In the rows, 128 means zero.
Each row of numbers stands for one element and depends on some of the facts below. Use the named rows to name the rest.

Some rows with their names:
zofo: [130 108 134 127 168  63 130 109 161 141 103  57  91 118 138 151 152 133
 131  99  94 115 121 118 139 103 181 128 123 132 124 120 126  97  77  88
 137]
dogro: [122 108 139 145 150  72 120 109 173 141 118  49  99 137 128 149 157 138
 134 114  67  99 123 106 132 112 194 122 112 126 120 102 130 103  80 110
  96]
fivu: [103  88 143 102 136 107 100 113 161 132 151  84 103 154 155 120 125 128
 131 117 148 116 148 146 148  99 181 113  94  63 105 155 122 138  91 131
  78]
tritrugi: [123 111 148 133 161  45 124 114 158 134  90  47  98 123 134 161 169 137
 120  87  84 110 126 121 136 102 169 118 134 122 120 107 140  92  66  98
 132]
doplol: [117 124 113 140 143  98 139 109 174 128 114  61 126 151 151 133 154 138
 112  85 103 103 110 118 148 115 185 150  81 115 115 148 133 114  70 104
  83]
koto: [120 130 106 157 150  91 135 114 194 168 107  59  88 130 134 150 141 181
 140 121  71 103 118 110 135 138 199 109 108 150 139 117 146 127 107 107
 108]
plizaskes: [ 96  97 153 111 139  78 105 110 174 144 155  86 125 135 127 155 145 136
 138 110 155  93 133 135 175 108 176 116  79  92 116 136 145 137  76 149
  44]
tregi: [120 120 130 143 157  81 146 100 187 128 103  41 116 119 141 148 156 143
 130 112  76 101 103 103 122 116 202 133 102 131 124 136 123 101  68 103
  95]
trepan: [134 100 147 149 140  94 121  96 158 139 114  63 107 155 126 168 142 144
 145 119  97  85 129 115 117 124 201 113 108 117 123  92 123 111  73 117
 105]
vikle: [122 140  82 143 159 119 159 113 199 142  92  65 121 131 161 130 136 141
 112  73 121 113  94 121 146 134 192 146  71 139 134 186 139 130  91  86
  93]
brare: [115 132 107 146 148  93 136 107 200 164  98  63  93 131 138 144 144 196
 139 121  67 104 116 111 131 136 195 105 110 146 137 121 148 124 109 101
 109]
gole: [122 112 133 148 147  76 128 111 176 140 123  41  96 137 131 148 154 161
 136 122  71  99 125 103 133 115 194 121 107 127 118 110 131 108  79 107
  99]
varek: [122 107 147 132 159  22 112 127 163 152 110  61 101 105 118 175 175 160
 128  87  93 106 136 107 158 113 166 125 132 129 126  91 151  94  68 109
 114]
bralor: [100 123 120  93 113  83 108  86 202 139 112  90 133 180 152 108 185 198
 132 124 104  98 127 150 129 117 168 118 105  86 125 119 137 110  81 120
  80]
stuze: [132 101 132 137 143  79 120 100 176 142 111  57 108 145 125 155 156 149
 148 126 102  99 123 112 111 125 200 117 106 120 127 108 125 102  76 112
  95]
putrenim: [130  97 124 132 158  79 110 135 176 143 144  62  85 111 151 130 131 157
 143 123  83 128 144 104 136 114 201 138 123 100 117 122 114 119  94  98
 121]
dukla: [139  91 195 129 147  86 121  89 144 132 124  76  98 160 115 161 154 125
 148 128 102  75 112 125 140 107 193 127 109 117 126  67 111  88  66  99
 120]
plestegral: [114 105 154 130 160  44 116 115 144 139 107  46  87 123 133 157 156 134
 121  96  84 109 137 120 140  95 169 109 141 108 116 105 141  99  77 103
 134]
stugon: [141  95 185 114 158  70 125  88 166 129 120  67 100 139 118 150 165 131
 152 129 106  87 105 124 133 106 198 132 107 116 133  87 103  78  63  91
 114]

Some facts about the elements:
betrur σ trepan, dukla, grizu
bimimus σ putrenim, guklunu
bistor σ tizil, tritrugi, tregi
braki σ flobre, grulagres, dresti
bralor σ kasi, nuvum
brasken σ drebi, petris, stabren
deguk σ patu
doplol σ bazor, stuflo
druma σ traples, statram, brare, drotel
fimim σ putrenim, zofo
fivu σ legreplan, plestegral, putrenim, gemi, pozus
flipim σ putrenim, piber, roskil
flubru σ traples, trepan, dukla, grizu
gisu σ grebele, tizil, brare, nuvum
grumo σ baplopun, dogro
guskek σ grebele, traples, koto
ketre σ piber, petris, varek, reskur
labru σ stuplur, sepak, kaveflen, gatil
leti σ guklunu
muskek σ nuvum, drubil
pekan σ gemi
plelam σ piber, varek
plelus σ reflistos, pedrik
pligru σ flidimim, tregi
plizaskes σ dastin, piber, gemi, klaplo
plugrel σ gole, brerim
remubal σ klaflor, gatil
skeplos σ rinuk
skerisu σ stuze, bodos
teplizo σ flobre
tezom σ legreplan, drubil, luful
tozon σ traples
trugrem σ neda
vikle σ bazor, zofo, flidimim, plubak, stugon
ξ g <- baplopun, doplol, gole, grumo, klaplo, pekan, putrenim, rinuk, stoza, teplizo, tozon, tregi
ξ a <- bazor, bimimus, bodos, braki, brare, dastin, deguk, drebi, drotel, grizu, guskek, koto, legreplan, nuvum, pedrik, plugrel, remubal, roskil, sepak, skeplos, traples, vikle, zugritru
ξ b <- bistor, dresti, flidimim, klaflor, lokli, luful, petris, piber, plestegral, tritrugi, varek
ξ c <- bridrama, drubil, druma, dukla, flipim, flobre, gatil, grebele, plubak, stugon, tizil, trugrem
ξ d <- dogro, flubru, leti, plelam, reflistos, skerisu, stuplur
ξ f <- grulagres, pozus, zofo
ξ e <- ketre

Which element is each row?
No name comes twice in this set of rows, the named rows included.
[127 108 118 129 127  82 110 106 179 143 125  84 135 164 134 141 171 162
 138  93 126  95 123 123 145 129 183 146  81 110 129 118 134 112  74 120
  71] | brasken
[118 114 125 109 142  37 124 134 178 170 137  98 113 105 122 158 186 179
 128  63 131 108 126 110 219 123 164 145  84 153 152 102 170 125  98 111
  73] | ketre
[ 98 143  96 125 144  83 133 100 219 166  94  58  91 139 144 123 163 216
 142 139  61 105 116 126 128 130 185  94 118 136 137 130 152 122 111 107
  95] | nuvum
[113 124 114 142 131  92 125 116 166 139 128  64 119 162 146 131 156 162
 121  99  99  98 126 121 153 111 182 142  88 113 113 128 141 115  78 104
  78] | grumo
[118 103 150 123 162  19 107 129 166 152 126  66 105  95 113 178 170 156
 134  88  97 108 138 105 170 108 163 128 128 125 128  99 150 100  71 121
 110] | piber
[117 120 112 167 149 110 140 112 175 162 105  59  85 141 130 161 127 168
 139 114  75  97 118 109 138 132 200 105 104 151 128 119 150 131 107 106
 112] | grizu
[124 108 137 148 150  39 114 120 141 146 105  43  85 139 125 155 172 140
 123  92  86 111 132 116 132  98 167 116 133 123 110  92 149  90  71  96
 129] | dresti
[128 114 125 147 153  58 120 111 149 155 109  50  76 147 121 152 165 147
 137 103  91 110 125 119 139 104 173 117 125 141 119 100 141  91  80  88
 123] | grulagres
[104 112 131 104 122  97 109  95 180 136 123  75 120 176 149 115 162 164
 130 122 124  97 130 146 135 107 173 111  93  80 116 134 133 119  82 124
  76] | tezom
[136  84 164  87 149  67  94 126 171 148 170 121 109 130 131 131 156 148
 149 105 154 106 141 132 190 111 176 170  90  88 132 107 107 102  84 107
  94] | flipim
[115 109 144 127 161  62 122 112 155 146 112  57  83 124 130 153 151 144
 133 115  92 110 126 126 145  98 174 109 130 138 118 108 135  97  81  97
 128] | pozus
[145 100 100 127 129  87  98 136 167 145 137  89  97 162 159 103 153 160
 120  91  88 130 150 115 147 122 183 163 111  88 111 120 120 109  99  94
 120] | leti
[154  93 113 134 143  75 100 119 173 152 126  76  95 145 138 129 148 169
 153 124  96 123 151 116 104 134 207 136 123  99 129 106 108 103  91 101
 128] | guklunu
[116 135 110 143 128 135 133 105 180 158 100 114 117 168 158 145 139 214
 117  89  72  78 125 126 164 149 180 129 105 131 144 108 152 144 115 113
 116] | guskek

The same elements again, as new rows of numbers:
Known rows:
muskek: [152 123 138 120 161 128 155 127 162 104 176 172 110  87  99 106 133  95
 163 156 136  85 138 151  91 180 109]
klaplo: [131  93 103 146 126 116 140 148 107 158  84  99 127 109 128 121 149 169
  87 107  70 135 135  90  99 139 128]
putrenim: [142  84 129 147  89 120  99 108  89 131  59  82 142  98 127  92 158 192
  96 113  71 133 125  79 104 152 148]
klaflor: [106 118 142 170 139 119 105 138 123  89 131  84 140 164 167 161 218 102
 118 125 188 120 169  77 101 125  76]
grulagres: [ 98 158  72  99  68 184  79 161 140 182 136 136 129 148  58 122 117 129
 116 152 102 133 145 140 189  96 144]
plubak: [119 179 195 152 113 147 109  69  88 113 104  65 112 147 142 134 103 109
 155 133 108 144  90 165 154 134 183]
pedrik: [ 97 126  87 134  92 133  99 117 144 139 154 144 138 148 114 123 155 154
 115 125 121 144 140 107 143 107 124]
plizaskes: [157 124 140  95 145  86 200 158 108 151 122 140 118  97 148 174  86 137
 126 107 106  63 124 120  83 126 123]
plelam: [122 118 139 127 157 119 196 179 115 192  90 114  86 109 167 165  80 114
 112 100  82  98 125 120 139  99 112]
grebele: [173 144 147 168 162 173 116 137 167 119 127 109 118 135 141  80  98  83
 195 142 113 193  83 160 158 187 179]
koto: [147 118 112 139 133 126 112 131 172 115 141 152 143 121 108  75 120 151
 141 137 157 186 122 127 158 120 129]
gisu: [158 135 129 113 207 119 175 126 167  81 183 179 104  91 106 109  96  90
 168 154 164 112 133 184 106 160 112]
drubil: [182 123 172 185 103 183 100 139 165 142 132 111 105 126 114  91 153  97
 181 143  76 121 106 126 142 197 186]
grizu: [161 122 105 108 102 115  88 136 132 129 113 140 171 141 134  79 112 155
 125 121 157 198  99 106 171  97 141]
dastin: [126 117 124 137  68 110 145 145 125 152 112 143 133 109 138 135 118 181
  90 111  91 122 121  60 129 121 134]
varek: [ 99  95 109 179 133 139 147 140 112 113 105 102 139 113 172 226 109 170
  79 117 132 128 118  90 126 145  89]
grumo: [ 98 122  71  81 153 105 136 136 122 157 132 133 122 123 100 106 139 116
 103 128 102 127 168 158 116  97  99]
tizil: [136 154 167 187 145 183 111 121 176  92 146 112 101 144 132  99 118  98
 187 162 104 183  98 160 153 186 178]
lokli: [108 111 118 136 152 123 115 110 113 119 123 125 149 117 140 175 152 113
 101 134 151 108 140 133 126 123  91]

Which element is each row?
No name comes twice in this set of rows, the named rows included.
[165  85 148 157 100 126 119  99 101 113 100 108 157  71 131 135 161 149
  94 129 129  76 116  94 115 162 127] | plestegral
[ 77 148 168 121  80 119  99  55  99  77 124 113 129 112 112  99 138 179
  99 126 124 163 107 133 152 104 156] | bazor
[196 162 138 127 137 141  90 171 119 172  87 102 161 172 157  97  83 101
 176 128 143 193  73 153 173 136 188] | dukla
[ 96 135 148 148  83 101 111 158 165 100 148 124 131 185 130 117 206 129
 125 119 156 140 176  38 115  93 121] | sepak
[184 155 119  62 189  90 144 152 117 136 132 153 153 132 151 117  71 104
 156 114 193 134 112 170 124  94 117] | betrur
[107 154 171 104 146  74 156 182 143  95 179 123 113 184 154 141 180  78
 162 119 192  71 179  78  69 104  97] | labru
[134 138  94 127  89 214  74 137 119 193 127  97 134 189 127 154 116  90
 164 130  82 140 122 186 176 137 160] | flobre
[125 142 121  89 151 126 148 134 130 139 144 144 122 143 137 158 118 110
 145 127 160  96 144 148 107 116 104] | plelus
[ 63 131  89 143  97 131 158 154 135 141 139 133 112 146 137 166  95 180
  80 116 116 160 140  95 145 105 113] | drebi
[ 91 119 143 180 169 149 117  86 130  57 143 116 123 105 130 134 140 123
 117 144 148 148 123 155 128 162 100] | tritrugi
[ 90 171 174  73 131  55 165  46 102  92 144 158 120  96 103 100 105 113
 108 127 129 117 116 167 137  68 124] | vikle
[ 83 113 116 152 155 140 100  91 123  73 126 113 111 110 102  79 162 161
  97 143  98 180 130 156 125 154 141] | tregi

The same elements again, as new rows of numbers:
Some elements and their rows:
lokli: [131 110 165 111 130 140 120 132 126 124 101 121 128 115 118 134 121 137
 141 119 132 114 100 135 111 142 126 133 121 135 132 136 147 131 135 139
 145 108 127 117 146 143 127 110 131]
trugrem: [124 171  66 156 118 117 115 106 123 161 167 116 145 138 167 101 180 130
 127 134 125 160 163 141 165 131 140 132 152 114 114 133 121 134  99 112
 119 187 131 153 107  90 135 143 136]
dresti: [127 107 170 102 126 140 108 124 121 133 105 121 139 118 115 131 128 138
 148 125 112 129 101 132 109 139 133 135 124 146 133 144 161 137 131 136
 136 101 128 117 143 135 138 108 116]
braki: [129 148  35 133 121 167 122 106 129 162 177 156 137 124 125 136 156  99
 147 143  68 182 165 116 152 103 146 130 123 154 112 131 123 113 142 127
  38 121 126 125 121 104 164 133  84]
baplopun: [118 109 202 117 133  97 128 122 120 128 112 121 128 126 124 103 133 159
 126 123 130 127 117 111  97 129 130 119 132 127 154 126 152 149 100 117
 161 120 137 141 139 146 122 120 129]
trepan: [131  90 182 134 136 133 122 128 116 109 121 116 123 120 115 112 108 107
 133 123 125  99  85 109  85 141 125 140 121 113 177 138 168 127 137 107
 131 127 122 121 140 153 158 119 143]
dogro: [124 128 152 101  94 121  96 120 145 124 105 146 125 122 119 111  82 167
 109 172  99 153 123 105 121 147 149 123 139 132  89 113 144 142 150 134
 178 121 144  90 104 105  78 163 168]
plubak: [142 135 183 111 115 114  99 104 130 133 105 105 136 119 127  99 127 156
 132 139 134 142  99 139 124 151 133 140 151 122 122 143 166 168 124 134
 168 139 130 123 128 104 107 131 162]
ketre: [154 174  50 177 115 115 134 175 170 130 152 100  92 141 142  63 191  86
  98 160 125 107 198 111 216 134 130 130 177 130 180 137  93 109  83 163
 145 194 148 148 106  72  88 136  93]
stuflo: [139 107 181 115 136 125 133 115 124 124 113 121 130 122 108 125 125 129
 143 118 127 128  97 128 101 123 124 133 120 137 154 138 151 144 117 126
 120 101 127 130 147 146 134 108 116]
flipim: [132 177  44 180 149  92 149 143 128 155 129 101 135 156 143 109 156  93
  91 119 149 118 166 157 197 130 139  84 180 120 124 117  88 148 124 152
 173 215 123 135 118  86  94 159 118]
gemi: [149 114 167 130 149 113 153 155 134 111  92 117 116 128 107 127 120 117
 117 111 151  88 109 135 131 122 111 115 132 137 156 136 124 140 115 153
 152 120 120 128 148 145 111 112 103]
teplizo: [ 95 146  90 144 127  95 128 100 113 171 181 132 144 143 146  92 198 134
 143 127  80 185 188 104 127 107 151 102 140 142 156 119 129 133  87  96
  84 159 141 169 129 121 162 136  84]
legreplan: [149 118 142 104 128 155 140 133 137 108  98 141 122 120 108 161  79 125
 128 132 148 116  99 141 125 124 120 145 114 140 101 133 120 129 161 153
 126  88 118 105 130 135 108 128 136]
reskur: [145 102 184 117 139 124 132 143 135 111 103 118 115 120 112 115 127 124
 128 121 130  98 104 127 116 133 112 137 125 135 162 139 145 137 102 140
 143 111 122 124 146 142 129 105 110]
drotel: [147 107 146 109 125 158 121 133 139 102 109 137 118 111 108 148  78 119
 126 141 130 110  92 127 115 134 118 148 111 130 116 135 139 116 158 141
 122  97 119  94 127 133 122 127 145]
gruter: [135 107 182 118 138 122 136 129 125 116 112 120 132 121 112 124 125 128
 139 119 136 113  97 128 104 123 119 136 121 132 151 140 144 138 119 131
 128 105 125 127 143 152 134 110 120]
brare: [144 110 144 108 121 157 120 136 140  96 109 141 117 114 118 159  87 131
 126 136 143 107  99 128 119 135 113 156 104 124 108 128 125 111 151 133
 123  84 120 105 121 140 121 120 155]
zugritru: [151 112 147 103 126 159 124 132 140 110 105 142 121 113 102 144  84 119
 131 139 124 123 102 129 117 132 123 145 119 142 114 135 136 127 156 148
 117  90 123  96 131 128 122 122 132]

Which element is each row?
No name comes twice in this set of rows, the named rows included.
[ 79 139  40 181  93 140  79 136 119 126 193 140 123 142 160 102 102 103
  86 174  86 131 164  71 121 162 155 121 132  66 117  89 112  78 187  50
 139 217 142 102  81 108 150 189 200] | flubru
[139 146 182  99 115 108 115 112 140 117 106 114 131 125 151 128 135 189
 134 125 179 127 109 159 143 147 105 158 132 112  93 134 127 149  93 132
 170 125 130 145 113 112  95 113 172] | drubil
[140  99 142 123 126 161 105 133 128 104 117 131 120 115 102 139  77  96
 125 145 108 108  82 110 101 143 129 149 114 122 136 138 156 109 174 120
 118 114 118  88 125 129 144 133 154] | grizu
[117 149  73 150 136 126 141 102 117 161 182 135 142 137 142 126 186 116
 152 109 106 170 173 129 136 101 132 125 124 139 143 132 118 124 103 112
  57 135 126 165 131 125 171 123  87] | pligru
[154 110 144 112 134 151 132 144 139 106  93 135 118 120  97 139  81 110
 118 136 129 108  96 132 125 131 124 134 124 141 111 129 135 128 160 157
 133  96 117  96 135 129 110 130 130] | roskil
[155 114 141 109 129 154 127 147 146 106  99 138 113 115 103 143  89 116
 115 139 125 114  98 124 132 135 116 138 120 145 113 131 136 120 147 158
 129  93 122  89 132 127 112 124 127] | dastin
[105 161  75 177 118 128 101 123 116 127 182 106 133 147 188 113 157 123
 113 130 147 115 152 123 156 152 122 150 136  65 129 120 112  99 124  73
 133 215 123 151  92 106 157 141 186] | druma
[147 113 145  96 122 159 120 114 134 124 111 143 127 112  98 148  92 120
 142 144 110 144  98 127 111 125 128 142 122 152 111 138 148 131 163 148
 103  83 123  97 137 123 127 130 123] | bazor
[135 150  53 176 157 117 161 175 144 131 139 123 103 144 138 113 178  83
  93 105 124  93 182 131 184 120 112 104 142 140 164 121  78 107  84 149
 121 176 118 148 136 122 127 116  63] | plizaskes
[119 156  10 176 160 123 196 112  94 157 148 144 158 165 111 196  82  67
 129 105 167 150 142 166 143  76 155  73 142 136  78 111  67 136 217 147
 102 151 114 123 125 125 115 190 122] | bimimus
[135 136 185 116 114 118 102 119 131 110 112 105 128 122 148 115 123 163
 126 134 163 118 102 135 126 156 111 162 134  97 117 140 146 138 109 117
 177 145 129 128 116 118 106 118 186] | grebele
[103 168  43 139  97 127 109 123 139 153 166 156 131 139 151 118 130 147
 106 165  94 181 195 107 161 131 157 107 141 125  79 100  98 115 140 116
 126 161 141 123  92  89 107 176 145] | skerisu
[124 170  24 159 108 116 107 186 175 135 137 149  87 138 140  75 149 112
  55 165  74 117 210 100 218 146 140  91 163 135 109  97  74 102 100 153
 169 199 144 108 102  72  75 162 100] | plelam

The same elements again, as new rows of numbers:
Known rows:
stugon: [127 146 131 141 160 133 115 152 145 123 138 131  92 113]
gatil: [130 150 128 135 151 135 113 154 138 124 137 117  92 112]
reskur: [107 148 145 114 140  99 125 136 140 117 161 159 102 104]
stoza: [127 109 139 138 148 118 125 146 147 119 141 132  96 106]
fivu: [131 119 184 112 120  76 123 127 159 183 135 145 126 215]
plelus: [124 154 150 103  91 107 101 129 134 170 117 104 130 140]
pekan: [152 113 173 113  96  88 154 152 148 176 127  94 122 144]
klaflor: [102 146 135 145 162 127 125 124 145 137 136 153 122  89]
tizil: [109 140 134 123 156 129 132 134 156 118 123 116  71 114]
plelam: [161 153 175  90  61  58 189 173 131 178 170 114 131  98]
baplopun: [127 115 143 141 149 124 118 143 143 115 140 121  97  97]
bazor: [130 154 132 149 164 140 106 129 154 144 150 129 109  99]
traples: [190  99  97  96 141 136 133  98 174 123  78 237 114  90]
pedrik: [129 143 133 135 166 136 126 127 159 134 148 138 101  95]
brasken: [123 167 155  94  89  91 116 132 124 170 123 110 132 131]
putrenim: [145  61 174 166 192  99 128 153 169 142 152 174 105 217]
legreplan: [125 132 148 132 177 129 140 120 174 136 144 143  90 123]
lokli: [111 128 140 136 165 121 134 126 148 135 138 167 124  92]
plugrel: [145 154 148 120 113 129 122 124 157 187 115  91 126 128]

Rows to name:
No name comes twice in this set of rows, the named rows included.
[151 150 145 116 100 126 121 142 140 175 107  88 112 140] | trugrem
[113 143 143 129 147 106 152 137 139 135 159 160 125  67] | petris
[142 128 145 132  96 127 103 143 138 173 106  68 122 132] | doplol
[113 133 163 109 139  77 138 143 149 127 167 173 109 135] | gemi
[136 133 112 114 144 117  88 130 133 110 125 196 126 110] | trepan
[140 146 140 134  89 135  85 157 117 182 109  46 135 112] | teplizo
[ 88 137 153 112 153 107 120 110 155 113 132 138  89 121] | kasi
[133 123 175 130 130  90  99 133 149 194 126 144 141 235] | fimim
[198  85 120  85  75 114 127 120 154 160  43 159 131 119] | tozon
[132 114 146 134 148 110 142 151 145 117 153 137  98  99] | klaplo

